Here is a tiny trained network, its code and every weight. The questions are about switching its units off for an input and a target symbol, where a switched-off unit gives its printed mean instead of its output.

import numpy as np


def w(rows, s, z=0):
    codes = np.array(rows[::2]) - 128.0
    scale = np.full(codes.shape[1], s)
    scale[-1] = z or s
    return codes * scale


def softmax(a):
    e = np.exp(a - a.max(-1, keepdims=True))
    return e / e.sum(-1, keepdims=True)


def log_softmax(a):
    a = a - a.max(-1, keepdims=True)
    return a - np.log(np.exp(a).sum(-1, keepdims=True))


def net(x, mask):
    ids = ['ΓΛΞΠΣΨβδεζηθμτφ'.index(c) for c in x.split()]
    T = len(ids)
    res = E[ids] + P[:T]
    u = 0
    for l in range(2):
        r = res
        for j in range(3):
            rows = slice(4 * j, 4 * j + 4)
            q, k, v = (r @ M[l][rows].T for M in (Q, K, V))
            z = softmax(np.where(np.tri(T) > 0, q @ k.T / 4**0.5, -1e9)) @ v
            o = O[l][rows]
            res = res + np.where(mask[u + j], z, o[:, -1]) @ o[:, :-1]
        u += 3
    return log_softmax(res[-1] @ U[:, :-1].T + U[:, -1])


Q, K, V, O = {}, {}, {}, {}
E = w([
[144,115,175,173,237,150,93,141,17,76,95],'Γ',
[147,173,163,92,111,221,132,64,201,79,144],'Λ',
[232,22,114,185,84,49,126,136,97,113,123],'Ξ',
[119,172,108,250,71,47,110,116,194,102,130],'Π',
[218,117,24,199,68,144,118,159,148,119,58],'Σ',
[119,138,61,119,73,74,82,31,169,196,36],'Ψ',
[158,125,137,141,157,102,66,208,121,164,120],'β',
[93,15,110,142,92,85,161,107,116,83,139],'δ',
[175,133,82,180,227,175,77,80,183,129,101],'ε',
[124,83,128,118,150,143,198,91,36,118,128],'ζ',
[79,80,115,144,110,164,209,216,146,83,176],'η',
[185,108,86,172,149,136,172,73,86,158,138],'θ',
[122,116,106,134,132,144,85,192,180,172,119],'μ',
[49,81,56,77,108,153,91,149,119,67,129],'τ',
[111,42,165,105,162,102,168,154,68,68,77],'φ',
],0.021)
P = w([
[55,14,254,191,123,195,56,114,101,64,146],'0',
[87,42,213,172,151,197,107,154,83,103,99],'1',
[96,77,172,152,163,174,138,164,75,129,93],'2',
[107,113,149,125,168,141,171,169,72,156,94],'3',
[126,118,153,104,151,121,130,164,105,108,172],'4',
[144,167,144,61,160,90,177,159,105,149,134],'5',
[167,148,152,53,129,62,110,155,141,80,222],'6',
[178,183,136,11,136,35,148,149,154,105,184],'7',
],0.009)
Q[0] = w([
[109,117,139,136,62,137,176,60,133,136,179],'0.h0',
[91,86,124,57,131,122,109,125,75,89,92],'0.h0',
[101,137,143,124,162,154,103,19,113,136,121],'0.h0',
[222,127,104,172,151,61,142,112,45,114,122],'0.h0',
[251,87,46,207,84,170,139,72,151,177,190],'0.h1',
[48,114,63,89,21,61,151,228,121,158,132],'0.h1',
[125,34,172,125,115,59,201,93,79,94,153],'0.h1',
[136,126,77,102,140,157,204,26,27,169,190],'0.h1',
[194,148,184,171,129,111,163,141,110,84,110],'0.h2',
[146,159,127,133,133,147,129,173,142,156,164],'0.h2',
[99,124,150,160,104,98,99,102,174,199,128],'0.h2',
[139,108,139,120,112,145,121,182,166,126,90],'0.h2',
],0.028)
K[0] = w([
[106,104,196,104,57,165,185,67,120,148,147],'0.h0',
[53,68,82,89,131,114,143,131,94,109,79],'0.h0',
[117,125,61,135,127,209,125,27,120,176,95],'0.h0',
[151,173,114,176,158,26,155,112,32,143,120],'0.h0',
[237,115,93,225,52,145,124,63,176,222,136],'0.h1',
[84,104,77,31,21,20,193,225,166,153,149],'0.h1',
[112,24,165,160,97,130,211,120,63,106,131],'0.h1',
[154,123,94,79,97,195,196,2,41,122,194],'0.h1',
[182,164,145,128,134,90,168,142,114,90,143],'0.h2',
[138,129,121,120,144,133,122,144,152,143,143],'0.h2',
[105,119,161,149,115,119,122,111,150,187,101],'0.h2',
[138,133,124,114,115,150,111,166,130,126,145],'0.h2',
],0.025)
V[0] = w([
[107,92,103,109,117,158,117,122,59,190,114],'0.h0',
[220,121,128,101,106,99,173,114,129,53,103],'0.h0',
[128,119,136,98,117,137,174,142,108,178,134],'0.h0',
[160,53,132,76,124,129,110,105,145,196,201],'0.h0',
[91,83,163,179,54,172,91,133,103,161,82],'0.h1',
[137,172,121,145,134,152,183,143,85,181,33],'0.h1',
[191,85,123,77,199,75,204,113,137,132,136],'0.h1',
[98,170,135,152,110,154,105,142,114,132,108],'0.h1',
[131,126,156,134,120,133,130,126,124,139,121],'0.h2',
[112,143,133,138,116,136,128,143,104,130,118],'0.h2',
[147,129,97,103,164,102,120,125,145,101,152],'0.h2',
[77,142,206,164,4,152,114,118,61,167,73],'0.h2',
],0.011)
O[0] = w([
[96,161,119,149,185,72,91,176,188,76,83,138],'0.h0',
[85,241,110,152,169,212,75,104,65,149,108,118],'0.h0',
[87,207,169,152,158,82,137,131,148,93,54,2],'0.h0',
[97,124,202,75,152,168,91,151,154,84,61,77],'0.h0',
[67,247,235,109,150,53,166,152,180,102,68,240],'0.h1',
[119,106,167,107,83,99,74,132,168,43,131,85],'0.h1',
[150,77,87,160,202,143,94,86,135,94,209,148],'0.h1',
[120,122,143,93,70,123,118,148,120,135,106,111],'0.h1',
[152,114,117,132,134,142,144,106,110,144,145,135],'0.h2',
[131,104,112,111,104,134,139,121,124,131,152,137],'0.h2',
[67,182,164,121,154,73,89,158,167,101,100,141],'0.h2',
[254,15,70,114,107,235,131,116,53,129,199,23],'0.h2',
],0.0056,0.0037)
Q[1] = w([
[167,109,112,203,188,104,77,100,58,101,76],'1.h0',
[100,128,93,60,189,98,183,173,141,98,126],'1.h0',
[132,116,187,98,178,255,156,45,131,107,99],'1.h0',
[106,109,115,101,127,109,111,76,205,172,151],'1.h0',
[25,73,97,118,162,165,204,110,153,102,172],'1.h1',
[128,205,179,77,77,136,207,193,181,142,168],'1.h1',
[126,133,166,79,141,150,102,39,185,197,132],'1.h1',
[160,109,149,85,224,146,139,198,161,124,86],'1.h1',
[133,82,198,213,130,100,96,103,81,179,161],'1.h2',
[119,167,149,115,169,80,125,93,163,149,127],'1.h2',
[134,65,130,51,129,78,109,143,159,175,91],'1.h2',
[122,85,153,75,227,119,146,148,54,86,163],'1.h2',
],0.026)
K[1] = w([
[147,113,95,208,189,63,95,78,98,101,166],'1.h0',
[76,94,104,108,204,142,183,200,130,141,98],'1.h0',
[98,89,156,143,137,214,166,57,156,47,128],'1.h0',
[112,119,109,108,150,150,121,52,196,215,84],'1.h0',
[43,103,96,144,128,153,252,109,151,79,119],'1.h1',
[122,132,230,146,56,170,142,190,206,99,161],'1.h1',
[160,140,117,73,129,172,130,54,201,153,100],'1.h1',
[143,101,110,104,221,179,142,226,166,147,133],'1.h1',
[160,113,168,198,132,100,148,142,99,205,74],'1.h2',
[134,99,114,138,192,137,106,156,162,153,124],'1.h2',
[126,121,68,62,148,105,101,151,151,187,84],'1.h2',
[99,41,151,110,190,108,123,156,36,117,114],'1.h2',
],0.027)
V[1] = w([
[92,96,111,187,101,117,178,99,100,123,30],'1.h0',
[114,23,160,168,48,149,37,114,155,69,229],'1.h0',
[146,154,135,113,77,171,120,158,186,1,133],'1.h0',
[82,136,131,179,82,89,94,91,134,74,168],'1.h0',
[162,184,65,142,153,153,208,163,133,154,37],'1.h1',
[176,166,92,90,201,142,159,171,121,141,169],'1.h1',
[188,101,94,87,129,161,163,159,111,186,103],'1.h1',
[151,130,150,78,163,120,169,119,35,197,39],'1.h1',
[185,133,179,77,149,124,161,99,161,120,182],'1.h2',
[116,92,162,173,82,85,101,90,139,99,133],'1.h2',
[134,154,172,117,117,113,114,100,123,77,95],'1.h2',
[52,167,182,127,70,94,103,106,101,77,181],'1.h2',
],0.013)
O[1] = w([
[59,84,57,98,175,114,171,81,114,198,161,191],'1.h0',
[61,249,90,181,233,105,192,130,86,51,139,207],'1.h0',
[92,180,119,213,42,97,116,6,109,50,186,29],'1.h0',
[159,170,120,92,168,151,174,55,111,125,50,65],'1.h0',
[88,190,188,126,144,63,125,128,1,84,118,61],'1.h1',
[6,112,163,168,83,102,206,59,159,149,115,192],'1.h1',
[126,125,182,58,95,84,68,170,89,142,90,77],'1.h1',
[129,202,104,178,123,117,67,86,246,122,131,180],'1.h1',
[128,104,108,172,130,14,116,161,38,169,145,17],'1.h2',
[148,94,153,51,121,149,167,95,203,204,71,252],'1.h2',
[69,70,138,130,122,103,44,104,103,178,160,242],'1.h2',
[122,88,77,58,136,137,115,195,113,185,51,22],'1.h2',
],0.0061,0.0029)
U = w([
[135,125,117,120,121,123,144,131,130,136,151,61],'Γ',
[150,132,168,144,76,211,132,90,79,121,113,254],'Λ',
[129,116,76,180,110,102,124,157,98,145,82,47],'Ξ',
[113,195,157,119,191,83,154,115,146,97,108,60],'Π',
[163,160,100,124,111,122,184,149,111,169,127,225],'Σ',
[137,119,126,82,129,104,115,86,139,176,103,93],'Ψ',
[133,139,112,119,127,126,143,134,127,142,159,77],'β',
[180,2,128,203,173,223,145,108,89,126,102,222],'δ',
[132,132,110,105,125,111,143,131,125,132,174,97],'ε',
[128,128,115,138,120,129,143,136,122,144,125,42],'ζ',
[88,96,169,183,84,160,220,155,117,142,102,28],'η',
[129,136,122,136,125,126,146,137,127,140,125,23],'θ',
[116,141,194,141,109,67,157,178,186,140,78,247],'μ',
[57,149,81,112,110,188,118,171,127,119,58,54],'τ',
[128,140,94,187,99,121,160,124,160,163,125,24],'φ',
],0.0091,0.0038)

Each question gives the input, a string of symbols that net reads in full, and the target symbol t.
The units are the heads (4 rows each of Q, K, V and O). Each row of codes is followed by its name. A weight is (code - 128) times the scale printed after its matrix; where a second scale follows, it is the last column's (O and U).
mask holds one flag per head, layer by layer. A switched-off head (its flag False) gives its mean, the last column of its rows in O, instead of its output. The means were averaged over made-up inputs and are rounded, as every weight is.
A unit's drop is (log p(t) with every unit on - log p(t) with that unit switched off) / (log p(t) with every unit on - log p(t) with every unit switched off).
The circuit of an input: a set's keep is (log p(t) with only the set's units on - log p(t) with every unit switched off) / (log p(t) with every unit on - log p(t) with every unit switched off). Starting from all 6 units, units are removed one at a time, each time the one whose removal leaves the highest keep (on an exact tie, the one counted first), for as long as the keep stays at least 0.8.
circuit, biggest first: the units of the circuit, biggest drop first
most important unit: the unit with the biggest drop
which heads matter: for each layer, one digit per head in row order, 1 if its drop is at least 0.15 and else 0, layers parted by /
drop of u: that unit's drop, to one decimal
input Γ β φ Λ, target Λ: most important unit	1.h0
input Σ β θ β φ Ξ Ξ, target Π: which heads matter	010 / 100
input Γ τ Γ, target Π: circuit, biggest first	(1.h0; 1.h1)
input ε ε ε ε, target Ψ: circuit, biggest first	(0.h2; 1.h0)
input θ ε β φ Γ Σ, target φ: circuit, biggest first	(0.h0; 1.h1)
input τ Σ ε Σ, target Λ: circuit, biggest first	(1.h2; 1.h0; 1.h1)
input η ε ε Ξ δ ε ε ε, target Ψ: circuit, biggest first	(0.h2; 1.h0; 1.h2)
input δ θ η φ φ, target Π: circuit, biggest first	(0.h1; 1.h0)
input Γ ζ τ β Γ, target Π: which heads matter	101 / 100
input Ψ Λ ε θ Λ Γ Ψ Σ, target φ: which heads matter	010 / 110
input τ Σ ε ε Λ Σ, target Ξ: which heads matter	000 / 001
input ε Π β μ Ξ ε, target Π: which heads matter	100 / 010
input β β ζ Γ β Π, target Σ: which heads matter	100 / 000
input β ζ ζ, target Π: which heads matter	001 / 110
input μ Π Σ Σ β δ θ θ, target Π: most important unit	0.h0
input φ ε φ β ε ε, target μ: which heads matter	001 / 100
input Λ β ε δ, target δ: which heads matter	010 / 010
input μ Σ β β φ Σ, target μ: which heads matter	000 / 000
input ε ε β ζ Π Σ β τ, target τ: circuit, biggest first	(0.h2; 1.h2)
input Γ ζ Γ Ξ β ε, target δ: most important unit	0.h1
input η ε ε ε, target μ: circuit, biggest first	(0.h2; 0.h0; 1.h1)
input Λ φ ζ Λ Γ θ ε φ, target Π: which heads matter	101 / 000
input θ ε β Λ ζ β Γ, target δ: which heads matter	010 / 010
input Σ η Σ μ, target μ: which heads matter	110 / 000
input β β δ Σ, target μ: which heads matter	010 / 000
input ε β β μ Π Σ, target Σ: drop of 0.h0	2.3
input ε Ξ ε μ, target μ: drop of 0.h0	0.2
